Below is a small trained network, with its code and all its weights. Each question gives an input and a target symbol and asks what happens when units are switched off, that is, made to give their printed mean instead of their output.

import numpy as np


def w(rows, s, z=0):
    codes = np.array(rows[::2]) - 128.0
    scale = np.full(codes.shape[1], s)
    scale[-1] = z or s
    return codes * scale


def f(y):
    return y / 2 * (1 + np.tanh(0.7978845608 * (y + 0.044715 * y**3)))


def softmax(a):
    e = np.exp(a - a.max(-1, keepdims=True))
    return e / e.sum(-1, keepdims=True)


def log_softmax(a):
    a = a - a.max(-1, keepdims=True)
    return a - np.log(np.exp(a).sum(-1, keepdims=True))


def net(x, mask):
    ids = ['αγδεστφψω'.index(c) for c in x.split()]
    T = len(ids)
    res = E[ids] + P[:T]
    u = 0
    for l in range(2):
        q, k, v = (res @ M[l].T for M in (Q, K, V))
        z = softmax(np.where(np.tri(T) > 0, q @ k.T / 3**0.5, -1e9)) @ v
        res = res + np.where(mask[u], z, O[l][:, -1]) @ O[l][:, :-1]
        u += 1
        y = f(res @ A[l][:, :-1].T + A[l][:, -1])
        res = res + np.where(mask[u : u + 4], y, B[l][:, -1]) @ B[l][:, :-1]
        u += 4
    return log_softmax(res[-1] @ U[:, :-1].T + U[:, -1])


Q, K, V, O, A, B = {}, {}, {}, {}, {}, {}
E = w([
[208,135,89,134],'α',
[81,151,9,147],'γ',
[142,212,64,211],'δ',
[85,186,197,123],'ε',
[49,70,119,231],'σ',
[186,150,182,105],'τ',
[48,134,160,133],'φ',
[168,239,140,107],'ψ',
[5,164,153,127],'ω',
],0.021)
P = w([
[50,27,142,235],'0',
[108,127,181,142],'1',
[116,174,182,73],'2',
[116,213,173,25],'3',
[98,238,153,3],'4',
[89,216,151,11],'5',
],0.005)
Q[0] = w([
[32,77,59,175],'0.h1',
[120,39,139,97],'0.h1',
[232,1,183,179],'0.h1',
],0.0089)
K[0] = w([
[138,123,2,166],'0.h1',
[132,89,103,137],'0.h1',
[118,78,147,156],'0.h1',
],0.021)
V[0] = w([
[90,49,148,1],'0.h1',
[196,146,173,134],'0.h1',
[164,51,5,182],'0.h1',
],0.0067)
O[0] = w([
[107,19,91,23,39],'0.h1',
[207,165,192,190,168],'0.h1',
[162,218,139,2,2],'0.h1',
],0.0079,0.0072)
A[0] = w([
[158,92,143,107,166],'0.n1',
[71,91,150,156,98],'0.n2',
[78,150,150,89,3],'0.n3',
[126,1,144,137,163],'0.n4',
],0.012,0.0068)
B[0] = w([
[173,52,202,253,135],'0.n1',
[86,2,68,124,252],'0.n2',
[243,185,11,113,139],'0.n3',
[131,213,220,61,231],'0.n4',
],0.0077,0.0029)
Q[1] = w([
[152,153,247,109],'1.h1',
[92,179,254,154],'1.h1',
[157,195,114,95],'1.h1',
],0.0091)
K[1] = w([
[127,3,43,159],'1.h1',
[209,114,190,204],'1.h1',
[174,131,2,176],'1.h1',
],0.0065)
V[1] = w([
[86,203,221,63],'1.h1',
[4,134,54,238],'1.h1',
[126,75,246,95],'1.h1',
],0.0045)
O[1] = w([
[2,75,157,199,175],'1.h1',
[157,12,112,171,254],'1.h1',
[110,128,222,17,84],'1.h1',
],0.0099,0.0026)
A[1] = w([
[145,39,96,140,4],'1.n1',
[49,117,149,64,228],'1.n2',
[212,107,133,148,231],'1.n3',
[137,56,99,1,23],'1.n4',
],0.0095,0.0015)
B[1] = w([
[251,120,127,115,194],'1.n1',
[104,123,101,92,212],'1.n2',
[110,160,134,26,253],'1.n3',
[189,212,209,126,146],'1.n4',
],0.013,0.005)
U = w([
[170,208,71,31,185],'α',
[106,163,102,138,6],'γ',
[82,158,2,106,175],'δ',
[16,62,129,194,166],'ε',
[116,117,88,144,112],'σ',
[78,166,209,94,74],'τ',
[92,156,107,135,3],'φ',
[120,201,140,243,127],'ψ',
[23,168,96,90,196],'ω',
],0.0082,0.0043)

Each question gives the input, a string of symbols that net reads in full, and the target symbol t.
The units are the heads (3 rows each of Q, K, V and O) and the neurons (one row each of A and B). Each row of codes is followed by its name. A weight is (code - 128) times the scale printed after its matrix; where a second scale follows, it is the last column's (O, A, B and U).
mask holds one flag per unit, layer by layer, with each layer's heads first. A switched-off unit (its flag False) gives its mean, the last column of its rows in O or B, instead of its output. The means were averaged over made-up inputs and are rounded, as every weight is.
A unit's drop is (log p(t) with every unit on - log p(t) with that unit switched off) / (log p(t) with every unit on - log p(t) with every unit switched off).
The circuit of an input: a set's keep is (log p(t) with only the set's units on - log p(t) with every unit switched off) / (log p(t) with every unit on - log p(t) with every unit switched off). Starting from all 10 units, units are removed one at a time, each time the one whose removal leaves the highest keep (on an exact tie, the one counted first), for as long as the keep stays at least 0.8.
units of the circuit, in order: the units of the circuit, biggest drop first
top k neurons: the k neurons with the biggest drops, biggest first
top k neurons in layer l: the k neurons of layer l with the biggest drops, biggest first
drop when u is switched off: that unit's drop, to one decimal
input ω ψ α, target α: units of the circuit, in order -> [1.h1 1.n3 1.n1]
input τ σ α, target α: units of the circuit, in order -> [1.n3 1.h1]
input φ ψ ψ α ψ ψ, target ψ: units of the circuit, in order -> [0.h1]
input ε γ σ ω, target δ: units of the circuit, in order -> [0.n3 0.h1 1.h1]
input ω φ σ δ ω φ, target ψ: units of the circuit, in order -> [0.h1 1.n3]
input ε γ δ γ ω, target δ: units of the circuit, in order -> [0.h1 0.n3 1.h1]
input φ δ φ ω, target ψ: units of the circuit, in order -> [0.h1 1.h1]
input ψ γ ω δ φ, target ψ: units of the circuit, in order -> [0.h1 1.h1 1.n3]
input σ ω φ, target τ: top 4 neurons -> [0.n4 1.n4 0.n2 1.n3]
input α α δ τ δ ω, target ψ: top 2 neurons in layer 0 -> [0.n3 0.n4]
input ω ω σ ω, target α: top 2 neurons in layer 1 -> [1.n1 1.n4]
input ε ω τ τ, target τ: top 2 neurons in layer 0 -> [0.n4 0.n1]
input ψ ψ τ σ τ σ, target ω: top 2 neurons -> [0.n4 1.n2]
input ψ τ ε, target ε: units of the circuit, in order -> [0.h1]
input γ ψ δ τ γ σ, target δ: drop when 0.h1 is switched off -> 1.2
input ψ ε ω, target ε: drop when 1.n3 is switched off -> 0.1
input γ σ ω ψ, target ψ: drop when 1.h1 is switched off -> 0.1
input σ ω τ φ, target ω: drop when 0.n4 is switched off -> 0.4
